Below is a small trained network, with its code and all its weights. Each question gives an input and a target symbol and asks what happens when units are switched off, that is, made to give their printed mean instead of their output.

import numpy as np


def w(rows, s, z=0):
    codes = np.array(rows[::2]) - 128.0
    scale = np.full(codes.shape[1], s)
    scale[-1] = z or s
    return codes * scale


def f(y):
    return y / 2 * (1 + np.tanh(0.7978845608 * (y + 0.044715 * y**3)))


def softmax(a):
    e = np.exp(a - a.max(-1, keepdims=True))
    return e / e.sum(-1, keepdims=True)


def log_softmax(a):
    a = a - a.max(-1, keepdims=True)
    return a - np.log(np.exp(a).sum(-1, keepdims=True))


def net(x, mask):
    ids = ['αβγδεηστφψ'.index(c) for c in x.split()]
    T = len(ids)
    res = E[ids] + P[:T]
    u = 0
    for l in range(2):
        r = res
        for j in range(2):
            rows = slice(4 * j, 4 * j + 4)
            q, k, v = (r @ M[l][rows].T for M in (Q, K, V))
            z = softmax(np.where(np.tri(T) > 0, q @ k.T / 4**0.5, -1e9)) @ v
            o = O[l][rows]
            res = res + np.where(mask[u + j], z, o[:, -1]) @ o[:, :-1]
        u += 2
        y = f(res @ A[l][:, :-1].T + A[l][:, -1])
        res = res + np.where(mask[u : u + 4], y, B[l][:, -1]) @ B[l][:, :-1]
        u += 4
    return log_softmax(res[-1] @ U[:, :-1].T + U[:, -1])


Q, K, V, O, A, B = {}, {}, {}, {}, {}, {}
E = w([
[112,31,134,152,160,174,177],'α',
[102,77,169,140,141,104,172],'β',
[131,15,126,157,99,118,149],'γ',
[67,60,137,150,109,127,158],'δ',
[147,188,165,208,121,49,171],'ε',
[248,69,116,186,143,83,126],'η',
[193,134,157,154,139,36,156],'σ',
[69,121,35,168,60,142,118],'τ',
[149,197,98,191,172,151,146],'φ',
[85,172,89,104,133,45,95],'ψ',
],0.015)
P = w([
[118,65,205,76,117,194,137],'0',
[56,118,181,247,109,95,74],'1',
[158,174,152,94,45,167,138],'2',
[60,84,146,211,153,96,98],'3',
[175,180,119,89,63,154,150],'4',
[60,77,114,199,172,80,118],'5',
[180,180,90,79,84,138,168],'6',
[62,74,84,192,191,62,138],'7',
[188,189,55,79,97,125,182],'8',
[64,74,54,188,212,48,156],'9',
[189,191,23,68,117,115,203],'10',
[52,62,25,194,221,30,179],'11',
[185,195,17,85,77,131,174],'12',
],0.012)
Q[0] = w([
[79,73,120,255,176,48,106],'L0H0',
[53,65,162,121,210,139,120],'L0H0',
[157,182,105,150,142,168,92],'L0H0',
[146,140,167,123,147,112,163],'L0H0',
[117,104,126,126,144,160,140],'L0H1',
[118,146,130,127,130,126,119],'L0H1',
[135,136,146,137,129,116,89],'L0H1',
[103,117,135,115,141,161,134],'L0H1',
],0.02)
K[0] = w([
[116,172,15,114,189,90,146],'L0H0',
[156,124,29,160,122,29,186],'L0H0',
[113,166,190,99,88,120,5],'L0H0',
[73,98,94,134,45,170,144],'L0H0',
[115,133,144,162,155,123,98],'L0H1',
[156,122,104,113,130,123,129],'L0H1',
[148,146,137,129,88,161,145],'L0H1',
[132,119,126,146,121,117,129],'L0H1',
],0.013)
V[0] = w([
[116,253,149,101,204,106,97],'L0H0',
[235,90,190,79,147,30,71],'L0H0',
[219,122,75,174,166,215,85],'L0H0',
[163,163,252,178,170,145,255],'L0H0',
[106,102,90,185,158,93,135],'L0H1',
[158,102,62,135,151,74,144],'L0H1',
[162,118,118,54,131,79,200],'L0H1',
[116,144,128,245,93,62,136],'L0H1',
],0.0093)
O[0] = w([
[81,188,130,101,184,121,85,2],'L0H0',
[170,139,236,140,154,123,159,23],'L0H0',
[140,131,85,244,170,176,172,79],'L0H0',
[112,129,111,71,201,94,216,120],'L0H0',
[174,173,177,101,89,89,106,215],'L0H1',
[184,126,174,172,118,145,126,138],'L0H1',
[154,69,154,120,142,160,124,68],'L0H1',
[161,180,124,142,144,41,101,243],'L0H1',
],0.011,0.0086)
A[0] = w([
[74,125,191,77,143,71,190,3],'L0N0',
[73,153,169,242,139,65,2,27],'L0N1',
[208,135,154,219,184,163,117,71],'L0N2',
[100,206,64,77,38,124,108,87],'L0N3',
],0.0057,0.0045)
B[0] = w([
[169,101,108,104,186,73,139,136],'L0N0',
[127,116,146,165,189,189,54,230],'L0N1',
[2,195,162,131,96,82,114,132],'L0N2',
[196,136,198,129,190,134,201,255],'L0N3',
],0.0088,0.0092)
Q[1] = w([
[20,111,44,198,238,89,142],'L1H0',
[155,141,46,188,144,86,95],'L1H0',
[198,134,202,179,141,93,233],'L1H0',
[56,98,122,100,187,53,175],'L1H0',
[155,133,66,125,36,134,140],'L1H1',
[53,57,149,153,127,46,117],'L1H1',
[74,36,227,149,140,104,73],'L1H1',
[3,21,78,180,218,125,69],'L1H1',
],0.0082)
K[1] = w([
[72,120,45,206,188,27,79],'L1H0',
[210,103,97,145,147,119,64],'L1H0',
[244,113,195,191,126,97,219],'L1H0',
[91,193,131,116,142,23,112],'L1H0',
[91,94,79,96,66,171,153],'L1H1',
[160,154,115,151,83,32,128],'L1H1',
[131,126,147,145,100,38,77],'L1H1',
[149,254,43,164,81,62,62],'L1H1',
],0.0066)
V[1] = w([
[132,148,128,135,102,33,129],'L1H0',
[213,117,53,77,173,146,64],'L1H0',
[115,63,154,111,163,170,141],'L1H0',
[87,118,89,52,101,112,139],'L1H0',
[95,37,69,123,96,254,167],'L1H1',
[78,193,80,109,29,137,105],'L1H1',
[180,171,126,173,212,217,143],'L1H1',
[116,79,177,84,175,166,135],'L1H1',
],0.0091)
O[1] = w([
[111,91,87,147,157,171,114,212],'L1H0',
[41,216,179,77,134,98,108,118],'L1H0',
[193,224,139,167,78,93,120,79],'L1H0',
[151,226,99,104,255,71,130,93],'L1H0',
[76,133,43,160,125,178,59,253],'L1H1',
[172,180,12,72,81,66,170,100],'L1H1',
[88,229,137,253,175,103,158,60],'L1H1',
[7,64,163,146,127,139,110,140],'L1H1',
],0.0073,0.011)
A[1] = w([
[35,105,20,93,83,108,104,3],'L1N0',
[253,104,58,117,98,90,209,75],'L1N1',
[122,112,12,199,184,94,130,136],'L1N2',
[207,158,86,87,142,27,100,205],'L1N3',
],0.0062,0.0055)
B[1] = w([
[217,205,188,166,222,225,132,255],'L1N0',
[75,143,209,119,111,200,166,197],'L1N1',
[128,208,103,101,82,83,192,249],'L1N2',
[1,146,140,165,118,243,119,189],'L1N3',
],0.0084,0.013)
U = w([
[39,137,114,224,197,181,97,1],'α',
[2,92,101,156,205,133,122,89],'β',
[87,118,55,194,54,109,40,167],'γ',
[207,114,73,122,227,149,107,178],'δ',
[220,164,157,93,153,82,196,155],'ε',
[162,117,132,193,131,150,193,73],'η',
[99,212,226,171,163,145,48,94],'σ',
[139,230,171,121,80,189,158,59],'τ',
[98,154,60,167,172,64,189,236],'φ',
[62,121,117,35,20,110,181,191],'ψ',
],0.0044,0.0075)

Each question gives the input, a string of symbols that net reads in full, and the target symbol t.
The units are the heads (4 rows each of Q, K, V and O) and the neurons (one row each of A and B). Each row of codes is followed by its name. A weight is (code - 128) times the scale printed after its matrix; where a second scale follows, it is the last column's (O, A, B and U).
mask holds one flag per unit, layer by layer, with each layer's heads first. A switched-off unit (its flag False) gives its mean, the last column of its rows in O or B, instead of its output. The means were averaged over made-up inputs and are rounded, as every weight is.
A unit's drop is (log p(t) with every unit on - log p(t) with that unit switched off) / (log p(t) with every unit on - log p(t) with every unit switched off).
The circuit of an input: a set's keep is (log p(t) with only the set's units on - log p(t) with every unit switched off) / (log p(t) with every unit on - log p(t) with every unit switched off). Starting from all 12 units, units are removed one at a time, each time the one whose removal leaves the highest keep (on an exact tie, the one counted first), for as long as the keep stays at least 0.8.
circuit, biggest first: the units of the circuit, biggest drop first
top k neurons: the k neurons with the biggest drops, biggest first
which heads matter: for each layer, one digit per head in row order, 1 if its drop is at least 0.15 and else 0, layers parted by /
input ψ δ δ φ δ δ ψ β τ, target ψ: circuit, biggest first : [L0H0; L1H1; L1N0]
input δ δ α φ φ δ δ δ ε, target δ: top 2 neurons : [L1N0; L0N3]
input ψ ε η τ δ η δ τ, target γ: which heads matter : 10 / 10
input δ φ ψ δ δ δ ψ γ δ τ, target γ: top 2 neurons : [L0N3; L1N0]
input ε δ δ τ δ, target ε: circuit, biggest first : [L0H0; L1H1]
input ψ β δ τ τ δ ε τ δ τ γ ε, target γ: circuit, biggest first : [L0H0]
input β φ τ δ ψ η τ φ σ η, target φ: circuit, biggest first : [L0H0; L1N0; L1N2]
input τ τ δ ε δ δ ψ ε φ τ, target φ: circuit, biggest first : [L0H0; L1H1; L1N0; L0N3]
input τ δ η δ δ, target τ: top 2 neurons : [L1N0; L0N1]
input τ δ τ δ τ δ β ψ δ τ η γ α, target τ: top 4 neurons : [L1N0; L0N1; L1N1; L1N3]
input ψ δ α γ, target ψ: circuit, biggest first : [L1H1; L1N0]
input τ φ φ σ α, target τ: top 4 neurons : [L1N0; L0N1; L1N1; L1N2]
input η γ η, target η: circuit, biggest first : [L0H0; L1H0; L0N2]
input δ η δ ψ, target σ: which heads matter : 10 / 01
input δ δ β τ β, target δ: which heads matter : 01 / 01
input β δ α δ δ τ δ φ δ, target β: circuit, biggest first : [L0H0; L0H1; L1H1]
input δ γ τ τ η, target δ: top 3 neurons : [L1N0; L0N3; L0N1]
input ψ δ η δ τ γ ε, target ψ: which heads matter : 11 / 01
input δ τ τ δ, target γ: top 3 neurons : [L0N1; L0N3; L1N0]
input α σ ε τ τ δ ψ τ δ τ δ τ τ, target α: circuit, biggest first : [L1H1; L0H1]
input δ δ η φ α ε ε τ ψ τ, target σ: top 2 neurons : [L0N1; L0N3]
input δ δ η φ ε δ φ σ, target φ: which heads matter : 11 / 00
input β α τ δ τ, target β: which heads matter : 11 / 01
